Each row has a class, written after it.
[  34 -177 -107  276 -180 -334  161 -169 -192  -96  500 -148  443   11
   31  -55 -332 -210  261 -220  202  146  139  -36 -177 -225  130   59
  193 -276 -129  381  112  184  139   10  -10 -310 -279 -332 -156   98]
Z384
[   5   29  166  258 -244   54   93   31 -196 -143 -115 -148 -405  -79
   42  229  131   47  -18 -143   73  -20  -75    5 -178 -332 -385  -81
  195   22  348  -54  503  155 -192  207  -51   49 -367  104 -235  253]
Z384
[ 202   50  250   80 -176   32  149  433  163  158   26 -678 -194  -79
 -213 -180   65  -90  159   93   -1   60   90 -150 -128   90 -223 -221
  -35 -244  146  221 -108  240   79   93   76   98  -66 -468  -66  -11]
Z87
[-334 -207  -96 -148  240   38 -172  285   15  108  122 -308 -313 -306
 -108  -58 -148   59  138   85 -394  -48 -266   52   83  184 -224  -17
  538  324  123 -150  125  285 -367  246  394  -99 -330   65 -117 -282]
Z14
[-196 -165 -262   89 -271 -132 -329 -584  105  100 -128  804   77  -19
 -436  467  652 -238  666  -56  445  -37  -59 -269 -437   -4  180  103
  310  112 -193 -427  321  -93 -280  148 -283  192 -384  136  274  -93]
Z87
[-344 -276  -10  -46 -205  409   98  -72 -138 -245  109  536   15  -29
  -29  -28    1  256  128 -104  176   75   14  530 -300  189  271  123
  356   91  387 -232  139 -239 -500  271 -234   77   55  213  275  344]
Z949
[ 201  318  -76   66 -107   58   86   60  146  143 -253 -573   -1  364
  -60  -16   48   50   49   45 -309  -65   81 -116  429   -5   37   38
 -269 -236  147 -278 -570 -122  240 -178  -26 -143  220 -401 -235   11]
Z87
[ 170  -87  267  -81 -481  166  255  -38   24  285  719 -130 -263 -246
 -133 -609 -544 -229   70 -276   46   48 -120   19  -35  323 -349  139
  156 -236 -349  861 -125 -314  560   33  -19  112  142   86 -262 -327]
Z918
[  -1  104  158  176 -257   82  177 -109 -285  -25 -339  174 -118 -189
 -182   53   72 -179  -83  -59   86   93  -10  -84   25 -240  -49  -33
  154  -29  244  399  231  121  319 -417  -19  -19 -332 -103 -113  211]
Z918
[ -13 -138   87   -7   67 -241  -92 -208  -47   46 -174   33 -129  227
 -294  115    1 -134   43 -109  123   23  159 -124 -104 -126   47 -184
  185  113  -87  448  228   79   39 -250  149 -150 -432 -198 -373  -50]
Z918
[ 172   94  214  107 -160  202   10  279  559 -454  235   45 -481 -144
  105 -402 -234  276  -61 -245  528  -30   40 -175   52  -61 -391 -298
  170 -201 -293  633  -32 -286 -290  289  -21  360  634  275  655  292]
Z918
[-199 -354  253  -31    9   89  213  162 -381 -449  -28  312 -579 -192
  185   40 -245  293  -98 -159 -169  -89   91   62 -326  115  339   87
  552  146  456   22  284 -166 -431  -32  -65   72 -152 -127 -363  390]
Z489
[ 403  -37  195 -174 -319 -145 -124 -251  332  -35   -8 -152  202 -249
  -27   79 -125  -70 -112  -40  200    6  163 -237  475 -103   45  108
  277  410 -167  330 -374 -397  546  498 -245   14  274 -800 -417  352]
Z918
[ 448 -209  119  186  -31  429  -32  137  185  836  211    2  -53  286
  -42  496 -104 -183   71 -217  152  546   73  -95 -300 -215   47    8
  110   79  -34   -8  261 -174   31  274   -5  376 -111 -318 -189 -282]
Z949
[  76 -314  437  -57 -168  178  203 -133    9 -171 -247  125 -349 -203
 -103  -11  -71  -93 -120 -187  354   80  275  114 -190  -80   55 -207
   -7   41  101  480  532 -118  -97  -33  -40   21  -41    9  -96   16]
Z489
[-177  163  336  155   20  -84 -226 -245 -150 -109    3  536 -259  -21
  134 -185 -185   15  -46   84  476 -125 -191 -189  247    0  -32 -219
  387  308 -536  244  -16 -443  -93  381  216  -27  326  315  275  120]
Z87
[ 166   93  122  -29 -228 -397   52 -182  182   48  186  445  189 -354
  303   79 -176 -135   74  -96 -207 -175 -101 -452  237  107 -423  -73
  454  -94 -235  315 -267 -103  240 -158   49  117  -81  240  221  172]
Z336
[ -42 -183  -46   80   -4  -14 -145  278    4   46  460 -263 -206  172
 -310  -30 -166 -146  324  -62 -153  122 -104 -320  -71  -22 -216 -148
  420  249  275  150  379 -292   44  576   -4  486  343   48  -44   53]
Z87
[-404 -112  192  -56  124 -415  -11 -136 -781 -102  172  374  -38   55
  -30 -102  -87  340  124  118  229 -239 -403   86 -331  109  454  360
  374  507  -63 -273  241 -190 -179  571  317   -8 -186 -178  343  301]
Z949
[-299  125   49  -44 -102  385 -156 -149  213  291 -143  659  101  191
  -87  270 -273  272  217 -101  -65  -38  -53 -362 -452   22 -494  -46
  396  199 -117 -655 -341 -127   -7   12  -94  197   85   78 -292  136]
Z336
[ -37  206   25 -133   -1  213 -268   93 -475  129   86  -28   77  163
  333  -34   -1  -51    7 -153  180  116 -638 -132  124  -32 -297   83
  141  413 -192 -410   40    8 -351  589  -30   75  578  139  220   27]
Z918
[  47  149  278  -33 -375  100  316  -91 -447   38 -377  211 -135  -95
 -229  292  235  -11 -143  184 -141   61   28  165 -124  -20 -120   -2
  234  186  342  313  318  137  362 -304 -317   -9 -669  132 -244  334]
Z489
[  58  225   75 -258  126  302   -9  261 -325 -158   -1  179  123 -315
  -86 -533  -81 -131 -116  199 -433  121 -335    1  588   46 -290 -175
   50  453  -87   -1 -212  -69  203  -68  169  107  422   33  492  -38]
Z336
[-138 -179  119   54   91   30 -239 -110  141  260  123  837 -463   44
  -96  -42 -464  300 -107   33  209 -117  293  325 -126   75  395 -270
  246  304  -29   74  255 -603 -360  405  266   13   59  -85  -54  135]
Z25
[   3 -184    3  150  -37   30 -132  300  512  549  139 -251 -134  106
 -228  134  121  296   84   38  461  128 -142   70 -371  231   97    0
  401  -58  119 -229  -25  402 -477  619   16  136  188 -125  278  147]
Z14
[   8   25  107   80 -305  198  -64  225  173 -179   44  335 -155 -148
  -80   98  -83  -86   -9 -197    3 -118 -154   -1   94  -35 -171   -3
   70   71   29  349   73 -242   53  174 -126  220  203  330  263   74]
Z918
[-337  275  213  347   79  347 -153 -217  685  -39 -167  481 -386   57
 -303  280   93  362   42  187   -8 -182  513  -29   89  -24 -332   14
  324  153   97 -410   79 -415 -677  154 -166  278  -99  183  209  207]
Z918
[  83  541  206 -356 -511   92 -185  214  440  143 -147  224  271 -222
    9 -228  690  -48 -253  433  101  153   67  -23  471 -136 -532 -346
  430  317  -35  292 -713  115  397 -181 -220  -99  225  436  425  420]
Z336
[-101  -76  217  -16  -44  119   24 -107 -236   -4 -117  158 -150 -118
  -93  -15  112 -225 -148 -199  383   27   46  122 -223  131   24  -91
  109   98  -18  310  109  280   95 -270   30 -210 -254 -170   65 -117]
Z87
[ -58  -96   47  163 -203   32  203 -300 -240 -106 -105  155   15  186
 -277  217  -76 -290  270 -213   37    9  -64   -1 -264 -329   87  214
 -105 -243  -39   23  538  148 -101 -143  -24 -240 -516   96 -111 -114]
Z87
[   3 -439   23 -279 -130 -206 -118 -333 -126  599 -156  266   48 -558
 -303  -45  -32 -165   37 -250 -102   73   98  259  186 -122 -554 -321
  665  505  107  606   80 -153  761  -59 -153  -10 -349  142 -169  295]
Z949
[   0  -91  229  175 -362  -13  172 -109 -304 -164   13  -39 -155  137
 -117  200  -23 -101  -22  -62  360  104  -40   70 -254   66  145  -37
  290    6  111 -307  486  -48 -215  437   58   59 -235 -160 -312  -46]
Z14
[-466 -160 -382   70  -22  194 -295  273 -121  183  366 -146 -395 -226
 -462   44 -201 -137  245  204 -459  226 -251  -75  148  -83  331  211
  143  354  169 -331  407   67 -167  686   23   35  -79 -230 -225 -138]
Z384
[-269  -86  -28 -407  310 -251 -255  567 -146  565  435 -601 -406  149
  188 -269   65   72 -145  129 -201  600  186 -200  116  210  -55 -350
  246  485   80 -211  -46   73  245  504   76  -40  137 -297 -285 -165]
Z25
[-259   41  514   66 -433  -28  118 -304 -119  149 -105  521 -366  153
    9  122   -5  107    7 -235  208   86  239   13 -454  193   -3   17
  157 -163  334  376  -93   70  321 -169 -182 -372 -575  -44 -277  391]
Z384
[-107    6  260  -80 -153  190  116 -378  -34 -264 -410  184 -142  221
 -169   30  102   91 -153 -171  241   71 -198  220  102    5  -20   60
 -178  106  137  -92  140  -54  -67   77  -77  -32 -353  -58 -156  220]
Z949
[ -46 -122  508 -299 -437   67   21   -4 -284 -338  262  496 -395 -624
  314 -560   79   94 -196  113  284 -141  252  132  262  -40   12 -134
  313  368  -52  550   59 -406   99   69 -387  -97   65   53 -214  469]
Z14
[-103   41  492 -114  -96 -118  170  -62 -289  208 -629  333  -17   42
 -107  255  461   65  -95   36  319  -93   -8  217    6  297  107  252
 -130  385  249  396  220  230 -197 -257 -226 -286 -408 -252 -172  218]
Z14
[ -52   41   99  259  173  -40 -200  570  496  289  298 -261  152  255
 -209 -103 -521 -154 -217   88   -6   51  316 -258  195  -39  186 -258
  104   23 -180  472 -267 -136  384  333  200    7  290 -662 -258 -149]
Z949
[ 310  -89  236 -211 -284  239  -38 -141  182 -275   38   84 -234 -302
 -367 -177 -136  -46 -150  100   -8  170  356  -88   78  -81  -41 -269
  374  103   18  293 -153 -335  274 -249  114  322   67 -162 -241  110]
Z14
[-504   74  -45  281   70 -165 -100   79 -206   31  166 -222  -94   31
   19  163  504  142  226  355  101  -37 -192 -239   35  112  -85  220
  476  467   26 -560 -103  -11  -89  649  -94   19 -241  116   40   51]
Z87
[-209   15 -160  -87 -266 -171  130  352   32   20   12  265 -415 -571
   41 -133 -315  -20  119 -149 -568   28  -89 -215  298  -74 -552 -138
  364  196  310  206  118 -284  291    3  -65  113   59  487  -32  273]
Z489
[  16  -81  583 -164 -202   61  257 -105 -244  110 -194  247 -199  -25
 -191  -80  258 -157  -88  128  297  111   13  220 -176  497  280  206
  -22    1  323  312  180  261  475 -286 -215 -276 -560 -231 -253  141]
Z336
[ 185  -61  -44 -244    7  -54   98  291 -255 -143 -353 -490  -49   54
  153 -112  240  343  160  -83 -172 -251  -74  138 -113  153 -192 -222
 -169 -174   81 -157  -15   82 -503  -65  267   43  252  -52  -14 -295]
Z25
[ -53  -49   67 -297   56 -202   94  281  141 -445 -119 -703 -124  -43
  155  -38  379  242    5  335  -40 -268  222  289  251  186   -9   36
 -178  199  248   73 -148  -83 -341   80   78  -76  395   40  -47  208]
Z918
[-222   44  137  388 -374  134  441 -507 -219  -42 -392  206   61  209
 -268  312  165 -341   23 -118   60  148  -25   19 -440 -271  -63   27
  211 -309  315  279  312  235  -69 -347  -34 -124 -856  200 -118  128]
Z384
[-555  224  183  339  -86 -260  214  443 -341  549  283   95  185   12
  -48  257 -242  163  131  438 -361 -187  -96  152 -255  430   19  129
  423 -162  393 -549   23  197    3  -37  -34  190 -316  238  110  387]
Z14
[ 176 -205 -482  123 -255 -610 -274 -228   13  360  208 -448  242   95
 -199 -135  160    6  240 -195    4   28  170 -306  142 -231 -414 -277
  318  -25  -63   42 -448 -185  624  424  -54  -78    4 -128 -454   78]
Z949
[-344  172   84 -265 -241  -62  -28  171  -25  305  134   39   29  266
 -108  -49  190   22  265  236 -473  245 -184   83  -25    1 -142 -183
  358  375  524 -477 -161   -1  315  -75  -99  -51  -86  535 -254  188]
Z336
[ -97  -24  388  382  -43    9  -25 -168   33 -115  -11   96 -126  156
  -14  159  -91   87  220 -125  129  -16  -14   48  216    6   94  255
  113 -109  268  -12  473 -164 -694  199  330 -110 -351  -93 -267 -169]
Z949
[-453 -238 -178    4   44   90  204   81   46  144   75   70  -34  416
  -17  298  -36 -190  150 -260  283  166 -342 -217 -485   23    4  279
  242  173  130  -75  274  211 -229  378 -164   11   -9  131  190  201]
Z25
[-180 -280 -273   -6  -55  -11 -234   36 -155  377 -118  -10 -593 -160
  -73  426  -19  112  -91  -62   17 -146  271  -78 -291  276  -43   59
  795   91  270 -104  195   40 -213  155  153 -113 -230  -96 -563  -85]
Z14
[ -87  -44   88 -101 -169 -308 -265 -117  292  547   31  611  208   66
 -135  215  236  358  328 -233 -154 -233  -26 -135 -443   14 -550  -15
  441 -178  -62 -711 -223  137 -123  -25   45  289  138  157  190  175]
Z14
[-100   90  382  211 -203   32  110   18 -276 -221 -133  307 -569    2
 -198  100  -92   31   27  229   31   68  -39  243 -181  141   50  -73
  204  104  476 -153  286  -66  101  208   54 -193 -842  200 -283  361]
Z25
[  81  140  148 -126 -293  265  -88  164 -103 -185  -77 -232 -351   92
   42 -156    8  707 -197  -96  116 -185  145  204 -212   -3 -226 -141
  175 -139  203   18 -270  -13 -428  109  213  -15  291   74  176  252]
Z384
[ 164 -255   26 -201 -106  -52   38  174 -245 -228 -171 -406  120  -78
   69 -387 -118  506   83 -248  178 -298  170  319 -229  -11    9 -247
  -37 -273   62  150 -175 -242 -215  -34  290   33  398 -152   79  -15]
Z87
[-239  -10 -210  176 -224   19  144  197 -205 -253 -414 -304  -96  -33
 -239  114  508 -236  150 -118  191  150 -211   -1 -196 -294 -119   82
  -61 -172  249  231  256  558 -173 -118  168 -259  -88  101  207   -5]
Z384
[ 104   79 -190  -23   72 -188  -98  228   18 -462 -258 -404 -298  -44
   74  138  239  241  188   30 -231 -333  104   63  -24  -93  -70 -108
 -194  -83  103  -17 -152 -235 -574  -15  322  213  552   63  190   42]
Z87
[-228 -155   39  154   -9   10  210 -181 -457 -264 -308  209 -265 -221
  -64   83   36 -377  322 -153    8  -25 -303   36   -7  -44  -37  -94
   62  174  348 -167  683  466 -260 -233   82 -343 -385  -96 -227  -16]
Z14
[ -82 -219  275  -16  -92   97   86  -53 -194   31    2  152 -245  -91
   73 -152   -4  340 -213 -156  185   64   88   41  214 -201 -139  -54
  455  395   55  230  183 -336 -159   -9  181   95  195  191 -254   18]
Z949
[ 105 -247  -80  384 -284  214   21  519  156  322  -20 -329 -161   37
 -271 -125 -336  -38 -126 -308  153  249  216 -360   70 -348   -4  105
  -92 -110  388  729 -208   84  706  322 -466 -325   16 -417 -591  365]
Z14
[-201  372  218  142 -346  116  126 -181 -271 -160 -147  140 -130   81
  -96  215  380 -185   84  250 -270  -29 -199   77  139   79  223  417
   84  135  303   38  -12  206  -31  -48 -168 -306 -574 -376 -487   77]
Z14
[ 240  177  375   94  -64  -48  -92  158  191 -375  372  234 -481 -275
   57 -187 -172   81 -122  -55    2 -406   88   -9  425  143 -101  107
  158  132 -204  619   32 -450 -371  129  190  123  438  210  504  -58]
Z87
[-296  -16  111  136 -390 -298  123 -288 -455 -189  -11  -43 -365  201
   -5  199  190  -46  127   29  215   18 -113   29 -412   -5   82  -59
  393   41  253  188  297  255 -122  339   26 -301 -387   12 -453  322]
Z14
[ 231  130  -74 -164  128  371  385  -91 -109  422  -92   95 -168   39
 -149 -582 -171 -199  -65  111 -721  194 -112  -36  677  272 -173   90
 -259  103  267 -245 -155  294  286 -284 -247 -514  -27 -480 -372  -46]
Z336
[-315   42 -349 -339  -82  753  303  361 -365  -79  -35  592 -510 -376
  222   42 -247  -44 -498   26 -261  287  118   43  445 -341   12  121
  312  533  -16  413  462 -277  407 -143 -244  -31  162   93  254  245]
Z87
[  83  124  505   -8 -443  151  -31  -20   37 -746  -37  426 -215 -372
   33 -318 -173  186   76   28   76 -305 -182  -78   64  -93   49   55
  311   14  199  486   39 -419 -320  159  248  143  336  228   88  213]
Z14
[-287  249 -275 -151  -62 -145 -333  157 -149  141   84    6 -299  -25
  278  314 -199  458   62  100 -153 -128  -62  -37 -211  -41 -320   36
  546  315   33 -583 -244  -51 -256  698  422 -237   23  155  194  259]
Z949
[  16  -71  283   21 -128    4  191 -277  -79 -213 -168  243 -151   29
 -148   30  -12 -244   63 -209  -65  254 -274   79  267    9   94  108
 -111  139  195  144  362   93 -193   12 -155 -149 -464 -159 -325  111]
Z87
[ 110  231  269  -39 -355  279    2  330  106 -282  251  -43 -390   34
  172 -535 -579  418 -330 -206   66 -193  138 -166  166  104 -293 -259
  134  -31  -46  423 -513 -387  294   17 -141  -41  578  143 -371  151]
Z336
[ 109  -74  240 -137 -118  329   19  -40   -2  156 -309  109 -347  117
  -63  208   11 -104 -289 -126   29  161  105   77  188  -23  310  193
 -155  265  176  240  224 -123  257  266  -10 -301 -174 -465 -350 -200]
Z25
[ 169 -254   45  231  -61   14  381  -50 -137  415 -147 -325 -232  137
 -144  314 -113 -245   49 -212   31    6 -195  182 -291    2  199  182
  -28 -298  184  317  575  332 -187  -39   82 -122 -661 -178 -182 -179]
Z336
[-208  259  -87 -445  -77  302  -59  453 -215 -899    0  230 -126  -60
  376 -167  -49  -28 -139  173 -400  178 -672 -162  408  184 -215    2
  154  380  430 -493 -174  -41 -234    4   89  150  460  752   89  350]
Z918
[ 147    8  -97  -49 -324  -72  134 -121  168 -294  -14  -57  -40 -327
   50 -323 -283  136   38  -42   28 -222  348 -196  340 -308 -324 -215
  236  -14 -215  631 -289 -435  443   82   77 -146    9 -394 -221  257]
Z25
[-229 -286   81   34 -134  -27  121 -260 -334  -97    4   64 -217   90
  -19  236 -106 -135   30 -230  308  110  -30  277 -284    1  363  123
  234  155  248  169  387  -70   20  218   17 -149 -212 -145 -205  182]
Z949
[ -23   -5 -377    4  291  116   82  312 -240  -96 -546 -221 -192   89
   49  -96  -59  358 -178   34  -67 -285  390  103 -163  -12 -223 -489
 -178  -86  143  157  -91 -178 -401 -166  161  129  540 -129  114  208]
Z87
[  78  214  104   64 -168 -176 -290  377  183 -360  -87 -172 -293 -195
  181 -415  -35  411 -208 -108    0  -79  315  202  416 -122 -200  -48
 -155  109  528  194 -490 -403 -116  298  -45 -352  406  181 -172  431]
Z336
[  96  151  282  200  132  369   62 -256    4 -173  283  420 -195 -172
  267 -132 -634  -99  -30   53  -37  -89  248 -195  487   22   80   37
  324  164  -49 -156   58 -467  -20 -177   25  -95  413  -13    3   15]
Z949
[ 154  -42   38   50   51  116  -18   -2 -307   97  112 -453 -116   98
 -210  267  442 -424 -263  307  269   42 -116   26  -98  157  152  119
  213  367 -228  650  160  125 -142  389   80  297  124 -463  -37 -142]
Z949
